Each row is followed by its class number.
[ 421 -190  388  372  -89   29    9  106 -117 -312  287   69  164 -147
   84  263  104  342  -95   49  -91  148   63  141  -66 -238  -56 -311
  -84 -202  136 -313 -312  138  -22 -303 -310]  10
[ 150 -418  169 -145  158  -54  -60 -135  324 -110   31 -150  125   17
  -44  -60  -70  301 -210  185  -39 -151 -145 -384  159   33   -8 -141
   78   78  -87 -207 -167  107   98  116   46]  7
[   8 -339   81 -158  298  -53   64 -118    5  -98 -265 -106   87   34
 -179 -143  -93  510 -186   78  -55 -193 -105  -98  249   76  -66 -155
  113   85 -235 -185 -127   19   62  523  139]  4
[ -69 -133  -72   90 -175 -343  -40  145  205  218  224  -38  182  295
   54  -95   79 -349 -212  -39   38 -169  477 -342  203   -1  -80  -75
  -63   53  104 -268  -67   53  206 -120  195]  6
[ 267  -43  203  393 -180  135   -9  102  -47 -247  179  210  136 -219
  -49  119   43  197 -140   41   -3  122   25  386  159 -231   38 -251
  -94 -142  -25 -133 -171  206  -23 -108 -136]  7
[  57 -237   78 -117  319  -35   19 -217  -24  -88 -249 -133   47    9
 -180 -213 -108  535 -169   81  -35 -148 -148  -63  288   88  -23 -152
  176  111 -260 -202 -163   53   64  538  160]  7
[ -35 -208 -136   44 -165 -395  -59  151  179  196  259  -62  215  278
   72 -132   69 -493 -239  -63   43 -218  514 -388  189  -17  -62  -87
 -103   35  111 -331  -63   55  229 -130  191]  9
[ -90 -136  -66  108   66  -12  418 -140   53  143   74  -62 -118  232
  -83  -87  161 -195 -168  -61  132 -107  -89   45  402   66  177 -168
  226  172  270 -234  -15  445  214   -8  -65]  0
[ 377  -13  207  406 -232  112  -55   65  -11 -237  175  120  167 -220
  -31  189   17  167  -95   59  -18  121   29  366  200 -225   78 -302
  -63 -129  -20 -119 -202  222    3 -157 -156]  1
[ 226 -728 -117   69  -40 -161  -83 -127  116  133  178  218   63  149
  -46  224   94   40   65  -77 -147  219   60  147  327 -190 -334  -96
  -70  235   83 -304   82 -128 -146 -608   25]  8
[-142 -196  -81   90   21  -17  450 -109   48  163   78   14  -89  222
 -130  -96  219  -82 -126  -71  180 -131 -109   19  437   39  138 -174
  226  152  242 -201    2  470  209   38  -56]  10
[ 349 -718  -62   78  -18 -166 -145 -125  189  135  221  185   65  118
  -34  319  105  -25   87  -62 -168  237   52  102  317 -182 -332 -148
  -69  226  142 -329  123 -118 -133 -681   20]  7
[ 226 -685  -86   92   15  -93 -111 -149  116  105  189  179   42  127
  -56  253   73  -23    6  -90 -171  269   75  141  246 -180 -385  -43
  -63  244  103 -327  125 -134 -180 -535   22]  5
[-110 -134  -68  117   17  -58  356 -149   76  195  109  -33  -88  248
  -44 -111  199 -129 -158  -43  152 -121  -69   44  450   46  211 -182
  287  136  258 -271  -32  450  239  -66  -35]  8
[ 374 -693   -2   66 -169 -171 -223 -329  186  176  302  205   91   50
  -40  383  101  -70   76  -35 -106  151   81   -5  244 -193 -262 -106
  -90  230  181 -401  213  -81  -63 -890  -50]  2
[ 118 -249  -92   52    0 -159  457  -70   83  177  149  -68  -12  152
  -24   25  254 -103    8   56  128 -190 -235  -80  221   -4  157 -183
  212  167  279 -242   30  398  177  -85  -43]  2
[ 379  -24  177  401 -159  108  -58   40  -25 -241  120  172  120 -255
  -69  150   39  118 -108   -9  -46  115   39  347  123 -246   36 -261
 -107  -91  -10 -143 -107  203    9 -115 -149]  1
[  76 -298   91 -137  325  -42    4 -226   38 -108 -207 -197   17   -3
 -188 -194 -131  440 -149   67  -84 -152 -118  -81  286   73   29 -177
  110  144 -229 -213 -161   40   84  465   98]  6
[  11 -364 -153    0   28 -226  477 -100   88  159  217  -33  -19  191
  -21  -97  285 -124  -85  -23  108 -227 -192 -163  146  -95  104 -161
  196  176  278 -311    3  390  221 -154  -84]  5
[ 127 -285 -122   55    4 -128  489 -140   97  112  193  -64   17  149
  -85    8  287 -144  -44    1  128 -198 -223  -87  215  -55   92 -209
  167  168  261 -241   40  353  205 -102  -70]  4
[  87 -261   96 -107  292  -28   30 -193   87 -126 -143 -139   43   -8
 -224 -206  -87  469 -179  114  -25 -185 -165  -85  279   43   13 -190
  154  118 -231 -185 -135  155   70  428  115]  7
[-128 -151  -88   64   27  -55  379 -156   55  193   67  -18 -100  229
  -46  -90  200 -134 -139  -59  176 -128  -98   -7  419   46  165 -153
  248  157  260 -262   -5  453  195   13  -39]  5
[ 153 -291 -122   38   -1 -160  458 -146  128  147  164  -35  -20  148
  -64   -8  245 -153  -25  -30  120 -207 -233 -108  238  -78  143 -191
  236  158  249 -215   52  428  209 -177  -43]  1
[ 259  -91  209  408 -132   87  -18  130  -92 -208  204  212  133 -193
  -18  134   61  202 -141    9  -51  138   62  403  134 -220    5 -235
  -83 -172  -18 -168 -142  130  -36 -114 -114]  10
[  27 -321   79  -98  280 -108   55 -147    5  -49 -224  -96   39   52
 -239 -192 -106  468 -221   77  -40 -186  -56  -26  303   85  -27 -189
  174  135 -239 -186 -139   52   37  436  183]  6
[ 295 -735  -82  105   61 -119  -67 -147   78  171  207  136   43  134
  -73  263   83  -60   47 -120 -165  255  100  146  258 -181 -390 -114
  -73  235  120 -374  145 -139 -187 -584   58]  2
[   8 -318  107 -163  324  -64   15 -156   -9 -104 -247  -94   70   24
 -125 -161  -98  522 -175  108  -39 -151 -118 -115  221   73  -70 -160
  144  122 -243 -232 -191   27   22  454  152]  7
[ 142 -275 -100   37   48 -159  502 -151   51  174  149  -91  -33  159
  -71  -60  237 -273  -23  -66  126 -183 -183  -77  204  -18  115 -189
  203  188  275 -232   51  355  206 -116  -12]  2
[  90 -313  149 -126  297  -46   20 -195  -19  -84 -217 -134   59   -1
 -215 -194 -121  473 -177   98  -60 -142 -114  -56  232   88   -7 -188
  154   66 -240 -245  -94   22   61  459  153]  9
[   1 -238  -44   94 -191 -381  -42  179  181  184  250  -90  235  259
   73 -108   66 -333 -198  -31   52 -158  495 -327  235    8  -73  -76
  -42   13   84 -266 -117  125  225 -151  221]  1
[ -77 -166 -118   82   83  -18  397 -219   65  191   86   -5 -110  219
 -120 -108  225 -126 -126  -46  181 -127 -140   -7  348   28  133 -159
  260  186  277 -244   26  412  215   17  -44]  7
[  37  -76   -4  -31 -229 -407  -90  -33  261  110  299   78  210  178
   25 -131   54 -475 -254   10   80 -292  419 -317  164 -127  -32    3
  -66  166   40 -331   69   49  231 -181  171]  9
[ 525 -112  441  400  -96   82  -21   79 -109 -278  259   57  126 -144
   13  312  111  392  -38   71  -86  184   21  195  -98 -212  -81 -331
  -73 -120  167 -308 -250  105  -34 -302 -301]  3
[ 110 -424  128 -141  174  -51  -36 -196  243 -120  -39 -185  112   34
  -65 -132 -145  313 -212  164  -40 -150 -143 -320  120    9   59 -129
   41  100 -115 -187 -165   93   94  210   34]  10
[ 140 -375 -131   30   39 -183  489 -113  110  139  220  -23  -23  166
  -98  -78  320 -185  -47  -46  125 -192 -213 -174  207  -34   92 -162
  182  147  298 -267   46  364  210 -182  -56]  3
[ 477 -171  381  358 -112   54   57   74 -124 -293  324    2  152 -128
   22  273  114  355  -77   21 -102  135   61  134  -66 -227 -123 -347
  -95 -155  141 -271 -286  126   24 -360 -345]  4
[ 111 -293 -127  -15  -10 -175  467 -162  127  110  141  -18  -22  172
  -10  -51  285 -113  -57   -9  139 -236 -214 -139  254  -59  121 -113
  217  184  261 -210   19  410  239 -105  -67]  8
[ 322 -687   35   44 -140 -173 -209 -259  204  157  292  198  110   75
   23  421  107  -92   76   -5 -126  175   58   35  225 -201 -280  -74
 -111  233  174 -361  173 -141  -45 -899  -84]  3
[ 276 -666 -121  117   12 -138 -124 -162  133  129  251  191   34  147
  -94  253  110  -72   50 -114 -149  262  107  143  319 -201 -330 -145
  -33  192  129 -373  153 -101 -171 -619   29]  4
[ 327 -767  -75  104    3  -94 -105 -202  149  113  237  162   53   84
  -97  269   87  -11   44 -103 -147  257   41  130  323 -200 -317  -84
  -85  239   87 -340  142  -87 -182 -637   40]  6
[  70  -80   44   25 -192 -397  -94  -32  187  113  311   72  197  176
    3 -179   24 -386 -259   15   83 -270  376 -206  111 -103  -28  -14
  -79  151   40 -309   55  -17  214 -224  158]  8
[  65  -46   21   48 -205 -421  -97    1  208  130  321   91  241  179
    8 -131   40 -451 -256   38   94 -297  379 -249  183  -93   -6   31
  -61  188    2 -334   46   55  198 -241  189]  6
[ 116 -468   74 -191  180  -44  -78 -233  311 -103   -7 -167  102    4
  -82 -104  -85  247 -188  160  -22 -156 -143 -433  118  -16   24 -121
   60   74 -106 -204  -85  163  102  181   40]  9
[ 104   -8   -7   52 -224 -399  -80  -20  304   98  367   73  209  181
  -26 -166   37 -464 -265    3   88 -282  398 -262  171 -135  -27  -43
  -65  161   42 -271   58   35  186 -218  186]  0
[  96    0   13   22 -272 -442  -86  -32  249   97  353   99  212  144
   -8 -173   42 -472 -266   41   97 -275  375 -258  189 -117   54  -72
  -41  137   59 -316   89   53  219 -263  139]  9
[ -49 -200  -46  107 -166 -398  -53  169  166  194  251  -33  216  274
   61  -90   94 -327 -211  -57   34 -173  490 -302  240   14  -90  -62
  -44   47  116 -315  -65   94  188 -167  208]  5
[  99 -482   73 -126  184  -75  -48 -229  248 -129  -14 -148  125   30
  -89 -146  -96  297 -225  105  -70 -141 -153 -310  156  -11   28  -92
   69   89 -114 -236 -149   69   98  191   68]  8
[  91  -38   -7   45 -217 -416  -57   33  207  125  380   70  205  202
    6 -173   25 -488 -232   18  107 -275  395 -260  167  -85   -8  -26
 -103  152   92 -344   42  -22  198 -188  147]  0
[ 497 -175  352  375 -115   60   -1   93  -65 -264  247   68  150 -143
   37  276  102  323  -58   24  -99  151   24  148  -66 -235  -42 -319
  -71 -146  174 -300 -264  119  -18 -323 -294]  1
[-134 -215  -73   34   28  -86  398 -188  115  145  195  -14  -94  239
 -136 -106  210 -126 -179  -53  177 -160  -62 -103  393   -2  121 -193
  225  172  247 -266   -1  432  191  -68  -58]  6
[ 391 -671   38   59 -148 -182 -222 -334  215  142  282  204  104   70
  -44  374  101  -57   76   26  -89  161   28   83  241 -215 -252  -42
  -84  266  151 -356  198  -78  -69 -845  -82]  10
[ 361 -677    2   42 -154 -155 -230 -304  212  154  249  221  110   43
   -6  437  124  -59   62   28  -96  139   31   51  194 -219 -270 -113
  -97  221  173 -371  174 -116  -60 -841  -90]  1
[-198 -204 -112   56   58  -20  439 -181   15  133   72   -9  -98  231
 -104 -120  177 -116 -151  -70  171 -127  -78  -34  403   43  133 -157
  228  141  239 -276   18  410  190   30  -44]  8
[ 104 -362  -99   37   49 -188  475 -122   85  200  224 -107   -5  186
  -48  -43  265 -135  -31   -7  118 -163 -214 -135  208  -37   83 -186
  210  168  268 -307   34  381  232 -183  -64]  0
[ 108 -304  -98    2    5 -190  447 -132   81  147  188  -47  -15  130
  -33   10  258 -176  -56  -29  113 -221 -219  -72  222  -47  122 -193
  206  174  258 -217    8  366  205 -167  -56]  2
[ 117 -478  131 -115  166  -51  -73 -141  288  -84    1 -118  113   39
  -90 -125 -100  305 -209  150  -29 -135 -130 -316  158   -2   36 -167
   66   55 -111 -209 -135  137   89  176   75]  10
[ 370 -670   35   60 -202 -148 -224 -337  208  158  251  174  116   70
  -50  381   92  -26   37   27  -79  147   35   71  222 -179 -245  -67
 -104  235  139 -346  134 -121  -81 -839  -68]  10
[ 330   10  257  420 -191  189  -35   93  -43 -280  181  212  137 -232
  -28  168   21  225 -137   75  -11  138   11  411  163 -216   41 -243
  -92 -152  -27 -108 -181  198  -37 -115 -150]  7
[  10 -187  -60   89 -178 -391  -47  159  162  211  253  -53  212  278
  118  -84   75 -415 -254  -46   33 -211  545 -335  239   13 -100  -96
  -49   28   90 -301  -76  116  225 -174  258]  2
[  99 -371 -172   13   19 -152  495 -148  128  175  206  -25  -41  173
 -153 -118  291 -138  -11  -62  155 -162 -266  -83  214  -81   87 -154
  162  182  251 -194   99  367  165  -88  -24]  10
[ 125 -436  143 -156  131  -81  -61 -144  246  -80  -49 -178  129   12
  -70  -99 -106  284 -184  113  -49 -104 -107 -319  204   45   28 -173
   84   41 -102 -170 -144  132  107  156   75]  2
[  80 -258  145 -123  260  -51   14 -153   -6 -107 -217 -119   59  -19
 -143 -158 -117  512 -218  160  -44 -162 -102 -109  247  108   15 -194
  151   95 -219 -246 -139   44   71  420   83]  6
[ 387 -168  383  348 -100   42  -13  104  -97 -283  245  100  142 -158
   60  310  107  407  -81   39  -98  124   78   94  -57 -241  -73 -341
  -54 -178  147 -346 -259  167   -3 -325 -317]  1
[  29 -169  -54  121 -206 -348  -44  191  190  202  264  -35  243  251
   87 -113   76 -364 -197    1   63 -168  454 -392  246   27  -59 -132
  -67   13  103 -315 -101  103  224 -232  159]  1
[  20 -141  -75  108 -207 -384  -60  141  209  181  269  -26  237  308
  123 -130   67 -330 -248    8   41 -185  480 -369  269    1  -66  -92
  -28   26   73 -288 -114  128  222 -214  214]  0
[ 324   37  211  420 -241  136  -19  127  -69 -244  161  164  136 -200
   24  190   38  221 -114   65  -38  147   67  439  190 -196   57 -299
  -63 -172    2 -118 -197  169  -57 -132 -141]  5
[ 405 -699   32   74 -189 -157 -250 -315  187  202  237  198  116  109
   37  363  100  -63   52   38  -75  189   76  104  244 -174 -237  -94
 -106  211  166 -347  120 -116  -55 -888  -50]  10
[  58   45   27   67 -240 -359 -133  -45  194   57  303   99  189  122
   22 -138   29 -340 -287   40   96 -254  381 -208  169  -92    4  -40
  -20  123  -16 -271   21   99  185 -192  223]  7
[ -37 -198  -59  128 -168 -369  -51  182  198  159  278  -32  235  283
   53 -108   73 -430 -225  -54   44 -164  507 -357  195  -15  -74 -117
  -58   21  111 -300  -82  136  216 -182  226]  1
[ 362 -649   18   70 -186 -118 -206 -278  197  114  275  214   97   85
   22  417  114  -14    6   37  -96  193   52   49  267 -192 -296 -130
 -103  216  150 -338  125  -81  -86 -854  -68]  3
[ 294  -40  158  402 -167   97  -44   66  -52 -244  114  219  136 -264
  -71  202   31  188 -115   13  -32   76   34  388  132 -248   62 -269
  -66 -130  -15 -146  -91  190   -6  -53  -99]  7
[ 377  -62  232  408 -241  111  -17  114  -53 -274  192  190  143 -230
  -35  161   26  234 -111   60  -46  123   23  398  123 -212   56 -265
 -102 -150  -15 -102 -186  174  -20 -170 -143]  0
[  81 -378 -104   23   35 -197  463  -61   38  175  176  -70    3  201
  -40  -41  255 -145  -10  -16  104 -182 -208  -91  157   -6   88 -150
  192  194  289 -243  -23  325  199 -186  -76]  5
[  73 -349  145 -116  318  -24   86 -120   10 -106 -231 -183   51   -5
 -168 -165 -137  528 -179  139  -90 -171 -115  -55  193  102  -23 -177
   82  126 -211 -218 -154   -7   62  464   95]  0
[ 494 -172  380  375 -119   35    7  110 -119 -296  225   93  169 -148
   33  316  101  335  -97   18 -110  106   63  117  -63 -219  -88 -341
  -79 -150  153 -299 -254  159   21 -337 -302]  1
[ 313 -739  -79  112   32 -121 -142 -201   85  127  230  140   56  106
 -106  257   67  -42   48 -138 -148  257  104  109  300 -174 -378  -95
  -74  233   90 -368  111 -103 -189 -575   66]  2
[ 324 -670 -106  111   -8 -122 -151 -166   82  177  231  165   44  107
  -79  283   93  -46   67 -104 -140  248   81  161  295 -180 -347 -164
  -69  199  113 -323  168  -81 -159 -666   21]  2
[   3 -332  128  -99  312  -78   16 -149   61  -91 -203 -165   58   -7
 -193 -171 -129  411 -167   96  -63 -145 -125  -50  258   73   33 -126
  196  125 -218 -242 -117   95   80  430  120]  8
[ 149 -450  122 -150  156  -65  -64 -212  244 -117  -24 -175  101   28
  -52 -139 -137  342 -220  148  -44  -98 -124 -324  168   40   25 -147
   92   63  -95 -214 -156   11   69  204   74]  8
[ 313 -717  -78  129    9 -136 -121 -131  153  139  274  186   69  145
  -86  257  103  -17   62  -78 -165  259   50  102  304 -183 -326 -130
  -56  217  128 -377  172  -93 -144 -657   26]  4
[ 226 -798 -104   64   80 -155  -94 -129  122  125  206  172   39  157
  -71  203  104  -66    5 -100 -225  283   55  155  266 -192 -367  -23
  -66  267  103 -382  127 -137 -143 -555   23]  9
[  41 -240  -55  113 -221 -389  -45  146  203  175  255  -74  221  265
   29  -74   80 -328 -209  -37   25 -175  492 -352  244   -6  -48 -136
  -97   24  122 -300  -69  120  239 -194  182]  6
